Below are the code and all the weights of a small trained network. Each question names an input and a class and asks about switching units off, where a switched-off unit gives its printed mean instead of its output.

import numpy as np


def w(rows, s, z=0):
    codes = np.array(rows[::2]) - 128.0
    scale = np.full(codes.shape[1], s)
    scale[-1] = z or s
    return codes * scale


def norm(h):
    return h / np.sqrt((h * h).mean(-1, keepdims=True) + 1e-5)


def f(y):
    return y / 2 * (1 + np.tanh(0.7978845608 * (y + 0.044715 * y**3)))


def log_softmax(a):
    a = a - a.max(-1, keepdims=True)
    return a - np.log(np.exp(a).sum(-1, keepdims=True))


def net(x, mask):
    res = np.array(x, float).reshape(1, 6) / 4 @ E
    u = 0
    for l in range(2):
        y = f(norm(res) @ A[l][:, :-1].T + A[l][:, -1])
        res = res + np.where(mask[u : u + 13], y, B[l][:, -1]) @ B[l][:, :-1]
        u += 13
    return log_softmax(norm(res)[-1] @ U[:, :-1].T + U[:, -1])


A, B = {}, {}
E = w([
[241,80,216,44,137,126],'x0',
[172,141,155,205,62,131],'x1',
[124,126,133,130,130,130],'x2',
[140,71,68,115,101,146],'x3',
[101,151,132,74,62,88],'x4',
[115,175,135,82,88,253],'x5',
],0.0056)
A[0] = w([
[165,101,158,185,31,116,37],'L0N1',
[66,138,130,64,8,63,134],'L0N2',
[181,114,118,202,57,132,96],'L0N3',
[149,155,194,125,164,109,62],'L0N4',
[147,14,38,103,54,143,117],'L0N5',
[56,63,99,34,199,124,118],'L0N6',
[171,99,95,206,219,194,71],'L0N7',
[149,125,136,132,51,138,125],'L0N8',
[121,171,98,51,36,41,77],'L0N9',
[116,234,223,139,124,84,162],'L0N10',
[190,144,130,208,51,139,63],'L0N11',
[58,164,83,194,114,115,54],'L0N12',
[183,85,105,139,149,2,3],'L0N13',
],0.0082,0.0044)
B[0] = w([
[168,183,143,153,140,92,167],'L0N1',
[192,95,75,187,220,179,238],'L0N2',
[125,203,119,101,181,104,191],'L0N3',
[67,122,128,132,110,121,146],'L0N4',
[4,157,245,78,231,114,221],'L0N5',
[192,255,115,177,121,62,253],'L0N6',
[187,69,75,147,220,152,193],'L0N7',
[113,157,122,119,151,139,172],'L0N8',
[200,66,120,209,206,176,193],'L0N9',
[82,108,125,80,217,131,253],'L0N10',
[149,188,90,84,163,69,193],'L0N11',
[54,82,71,84,100,127,216],'L0N12',
[94,81,157,190,83,76,210],'L0N13',
],0.0082,0.0034)
A[1] = w([
[148,149,217,108,147,100,165],'L1N1',
[141,206,143,80,132,198,128],'L1N2',
[110,139,164,68,52,254,2],'L1N3',
[180,151,81,115,128,229,103],'L1N4',
[97,88,121,115,179,147,155],'L1N5',
[212,102,166,35,136,107,105],'L1N6',
[150,113,222,123,174,128,100],'L1N7',
[225,45,184,40,44,126,60],'L1N8',
[96,114,127,131,238,89,184],'L1N9',
[121,121,138,92,157,192,99],'L1N10',
[186,207,165,199,74,127,122],'L1N11',
[225,97,159,85,136,109,132],'L1N12',
[170,190,85,108,140,102,64],'L1N13',
],0.0081,0.0036)
B[1] = w([
[25,157,89,113,126,129,180],'L1N1',
[139,85,168,177,89,3,177],'L1N2',
[119,95,179,203,71,29,144],'L1N3',
[186,66,147,173,130,21,162],'L1N4',
[158,98,183,70,148,120,168],'L1N5',
[102,199,70,173,141,199,163],'L1N6',
[69,103,65,78,123,168,171],'L1N7',
[11,120,17,130,120,188,140],'L1N8',
[178,159,203,83,21,204,254],'L1N9',
[119,91,185,145,167,88,149],'L1N10',
[120,210,108,71,84,84,133],'L1N11',
[116,140,33,228,134,173,162],'L1N12',
[172,199,118,132,139,75,145],'L1N13',
],0.0072,0.0084)
U = w([
[40,138,9,148,122,178,130],'0',
[134,139,133,123,140,119,249],'1',
[170,237,104,133,157,72,104],'2',
[204,89,121,161,186,182,122],'3',
[111,68,169,177,101,25,103],'4',
[76,152,202,66,168,154,102],'5',
[180,123,102,56,55,127,73],'6',
[180,99,78,57,29,126,41],'7',
],0.014,0.015)

Each question gives the input, the list of numbers given to net, and the class t.
The units are the neurons (one row each of A and B). Each row of codes is followed by its name. A weight is (code - 128) times the scale printed after its matrix; where a second scale follows, it is the last column's (A, B and U).
mask holds one flag per neuron, layer by layer. A switched-off neuron (its flag False) gives its mean, the last column of its row in B, instead of its output. The means were averaged over made-up inputs and are rounded, as every weight is.
A unit's drop is (log p(t) with every unit on - log p(t) with that unit switched off) / (log p(t) with every unit on - log p(t) with every unit switched off).
The circuit of an input: a set's keep is (log p(t) with only the set's units on - log p(t) with every unit switched off) / (log p(t) with every unit on - log p(t) with every unit switched off). Starting from the 12 units with the biggest drops (on a tie, the unit counted first), units are removed one at a time, each time the one whose removal leaves the highest keep (on an exact tie, the one counted first), for as long as the keep stays at least 0.8.
circuit, biggest first: the units of the circuit, biggest drop first
unit that matters most: the unit with the biggest drop
top k neurons: the k neurons with the biggest drops, biggest first
top k neurons in layer l: the k neurons of layer l with the biggest drops, biggest first
input [0,-5,-5,1,5,6], class 4: circuit, biggest first => [L1N2; L0N10]
input [3,-6,-2,-6,8,0], class 3: circuit, biggest first => [L0N9; L0N2]
input [1,7,0,5,8,2], class 3: circuit, biggest first => [L0N2]
input [-1,2,-1,-5,2,-4], class 5: circuit, biggest first => [L0N10; L1N9]
input [-7,-8,2,0,-3,-3], class 2: top 4 neurons in layer 1 => [L1N7; L1N1; L1N13; L1N12]
input [7,-8,1,4,4,0], class 2: top 2 neurons => [L0N6; L1N13]
input [2,-2,3,-4,-1,4], class 4: top 3 neurons => [L0N5; L1N2; L1N3]
input [5,7,-2,-8,6,-5], class 5: top 2 neurons => [L0N10; L0N6]
input [3,5,3,-3,2,4], class 2: top 2 neurons => [L0N5; L0N11]
input [2,6,3,-1,-6,6], class 2: circuit, biggest first => [L0N11; L1N11]
input [-3,4,-4,5,-2,4], class 5: top 2 neurons => [L0N5; L0N6]
input [3,4,1,-3,-4,0], class 2: top 2 neurons => [L0N5; L0N11]
input [-5,-5,-2,8,-7,5], class 5: top 3 neurons in layer 0 => [L0N5; L0N2; L0N9]
input [0,-6,4,-8,0,-5], class 5: top 2 neurons in layer 1 => [L1N2; L1N9]
input [-6,-4,-4,-7,3,4], class 5: unit that matters most => L0N10
input [7,-3,-3,6,7,1], class 0: top 2 neurons in layer 0 => [L0N10; L0N7]
input [-2,-1,-4,-3,-6,-6], class 3: top 2 neurons => [L0N7; L1N2]
input [-5,-1,4,0,7,0], class 3: circuit, biggest first => [L0N2; L0N9]
input [4,5,4,-1,4,5], class 2: top 2 neurons => [L0N1; L0N11]
input [2,2,2,-7,5,-4], class 5: circuit, biggest first => [L0N10]
input [-3,-3,-2,-6,0,-5], class 5: top 2 neurons => [L0N10; L1N2]
input [4,1,-4,3,-1,6], class 4: top 2 neurons => [L1N3; L1N2]
input [-7,-6,-7,4,-5,-8], class 4: top 2 neurons => [L1N6; L1N7]
